Here is a tiny trained network, its code and every weight. The questions are about switching its units off for an input and a class, where a switched-off unit gives its printed mean instead of its output.

import numpy as np


def w(rows, s, z=0):
    codes = np.array(rows[::2]) - 128.0
    scale = np.full(codes.shape[1], s)
    scale[-1] = z or s
    return codes * scale


def norm(h):
    return h / np.sqrt((h * h).mean(-1, keepdims=True) + 1e-5)


def f(y):
    return y / 2 * (1 + np.tanh(0.7978845608 * (y + 0.044715 * y**3)))


def log_softmax(a):
    a = a - a.max(-1, keepdims=True)
    return a - np.log(np.exp(a).sum(-1, keepdims=True))


def net(x, mask):
    res = np.array(x, float).reshape(1, 2) / 4 @ E
    u = 0
    for l in range(4):
        y = f(norm(res) @ A[l][:, :-1].T + A[l][:, -1])
        res = res + np.where(mask[u : u + 7], y, B[l][:, -1]) @ B[l][:, :-1]
        u += 7
    return log_softmax(norm(res)[-1] @ U[:, :-1].T + U[:, -1])


A, B = {}, {}
E = w([
[50,125,75,255,238,98,99],'x0',
[129,193,76,187,62,30,7],'x1',
],0.0046)
A[0] = w([
[145,34,135,108,116,210,191,182],'0.n0',
[124,157,101,178,56,143,130,49],'0.n1',
[31,111,202,141,253,146,71,131],'0.n2',
[28,88,167,7,71,155,96,71],'0.n3',
[117,97,229,118,31,78,206,93],'0.n4',
[119,74,85,115,143,163,120,71],'0.n5',
[125,155,125,165,148,177,95,3],'0.n6',
],0.0044,0.0022)
B[0] = w([
[56,143,139,148,94,136,77,252],'0.n0',
[106,74,151,117,125,116,119,122],'0.n1',
[195,147,129,143,132,85,99,235],'0.n2',
[157,147,75,142,154,95,136,160],'0.n3',
[162,253,75,135,157,144,145,173],'0.n4',
[119,103,82,104,86,97,104,119],'0.n5',
[157,75,80,93,120,119,133,104],'0.n6',
],0.0065,0.003)
A[1] = w([
[187,106,194,144,99,46,88,73],'1.n0',
[113,17,228,121,129,188,202,69],'1.n1',
[50,78,118,185,123,56,177,151],'1.n2',
[232,84,242,131,20,124,160,107],'1.n3',
[112,97,48,143,193,187,157,161],'1.n4',
[93,47,170,86,139,163,204,6],'1.n5',
[151,253,128,102,116,181,142,126],'1.n6',
],0.0053,0.0014)
B[1] = w([
[82,126,202,124,188,61,71,178],'1.n0',
[57,145,220,56,161,85,46,192],'1.n1',
[254,92,73,57,121,239,131,201],'1.n2',
[128,119,27,191,157,249,91,175],'1.n3',
[116,169,72,106,230,182,191,178],'1.n4',
[142,230,223,127,177,105,183,162],'1.n5',
[164,45,158,187,167,100,157,253],'1.n6',
],0.005,0.0029)
A[2] = w([
[109,134,153,117,159,92,80,139],'2.n0',
[113,118,101,233,137,163,162,133],'2.n1',
[174,194,134,54,70,173,141,92],'2.n2',
[223,128,139,9,3,195,122,90],'2.n3',
[58,106,183,196,89,192,79,1],'2.n4',
[155,183,112,183,152,103,81,149],'2.n5',
[149,102,114,145,176,114,71,155],'2.n6',
],0.0054,0.00091)
B[2] = w([
[135,151,182,114,185,161,141,175],'2.n0',
[202,154,151,218,25,105,243,188],'2.n1',
[98,109,91,180,159,138,124,162],'2.n2',
[176,75,39,223,254,149,133,205],'2.n3',
[242,126,125,96,148,60,144,139],'2.n4',
[83,93,127,87,104,167,212,251],'2.n5',
[176,118,143,118,125,176,167,222],'2.n6',
],0.0058,0.0031)
A[3] = w([
[117,140,227,160,80,161,212,168],'3.n0',
[136,133,93,153,80,27,71,65],'3.n1',
[151,69,151,85,223,173,93,137],'3.n2',
[107,189,94,117,3,129,37,139],'3.n3',
[3,152,142,48,135,139,186,55],'3.n4',
[118,88,103,239,238,190,187,128],'3.n5',
[31,179,192,98,90,184,114,8],'3.n6',
],0.0062,0.0014)
B[3] = w([
[102,128,183,80,127,34,35,161],'3.n0',
[108,137,178,72,136,171,145,157],'3.n1',
[133,128,163,153,27,22,143,166],'3.n2',
[74,188,198,60,254,126,92,155],'3.n3',
[81,156,43,51,162,87,17,144],'3.n4',
[147,148,87,154,123,183,102,255],'3.n5',
[121,181,195,144,233,211,53,142],'3.n6',
],0.0061,0.0089)
U = w([
[211,154,32,238,150,212,143,184],'0',
[40,203,225,47,210,141,64,170],'1',
[182,93,214,131,6,7,153,197],'2',
[37,106,79,51,61,122,230,31],'3',
[44,1,99,75,94,126,176,2],'4',
[61,70,86,55,67,128,203,4],'5',
[128,59,98,46,112,114,187,29],'6',
[42,54,83,51,83,118,221,11],'7',
],0.012,0.0077)

Each question gives the input, the list of numbers given to net, and the class t.
The units are the neurons (one row each of A and B). Each row of codes is followed by its name. A weight is (code - 128) times the scale printed after its matrix; where a second scale follows, it is the last column's (A, B and U).
mask holds one flag per neuron, layer by layer. A switched-off neuron (its flag False) gives its mean, the last column of its row in B, instead of its output. The means were averaged over made-up inputs and are rounded, as every weight is.
A unit's drop is (log p(t) with every unit on - log p(t) with that unit switched off) / (log p(t) with every unit on - log p(t) with every unit switched off).
The circuit of an input: a set's keep is (log p(t) with only the set's units on - log p(t) with every unit switched off) / (log p(t) with every unit on - log p(t) with every unit switched off). Starting from the 12 units with the biggest drops (on a tie, the unit counted first), units are removed one at a time, each time the one whose removal leaves the highest keep (on an exact tie, the one counted first), for as long as the keep stays at least 0.8.
units of the circuit, in order: the units of the circuit, biggest drop first
unit that matters most: the unit with the biggest drop
k most important neurons: the k neurons with the biggest drops, biggest first
k most important neurons of layer l: the k neurons of layer l with the biggest drops, biggest first
drop of u: that unit's drop, to one decimal
input [-3,2], class 2: 4 most important neurons	1.n6, 1.n2, 2.n3, 3.n0
input [1,1], class 2: 2 most important neurons	1.n0, 0.n4
input [-6,-8], class 1: 2 most important neurons	1.n1, 1.n5
input [2,3], class 2: most important neuron of layer 1	1.n5
input [-2,1], class 2: 2 most important neurons of layer 1	1.n6, 1.n2
input [3,-4], class 1: 3 most important neurons of layer 1	1.n6, 1.n4, 1.n1
input [-2,3], class 2: 3 most important neurons	0.n0, 1.n3, 2.n4
input [-6,7], class 1: 2 most important neurons of layer 1	1.n2, 1.n0
input [-7,-7], class 0: 4 most important neurons	2.n3, 0.n4, 1.n3, 1.n0
input [3,0], class 2: 2 most important neurons of layer 0	0.n2, 0.n4
input [-5,-5], class 0: 3 most important neurons	0.n4, 2.n3, 1.n0
input [3,-2], class 2: 4 most important neurons	0.n2, 2.n3, 0.n4, 1.n3
input [4,-5], class 1: 3 most important neurons	0.n4, 2.n3, 1.n1
input [5,-7], class 1: units of the circuit, in order	1.n1
input [-6,6], class 0: 3 most important neurons	2.n3, 0.n0, 1.n3
input [-3,-3], class 2: 2 most important neurons	1.n6, 1.n2
input [1,2], class 2: 2 most important neurons	1.n0, 0.n4
input [-3,5], class 1: drop of 1.n2	3.5
input [-5,8], class 1: drop of 2.n2	0.0
input [0,-1], class 2: unit that matters most	2.n4
input [-5,6], class 1: drop of 1.n0	3.9
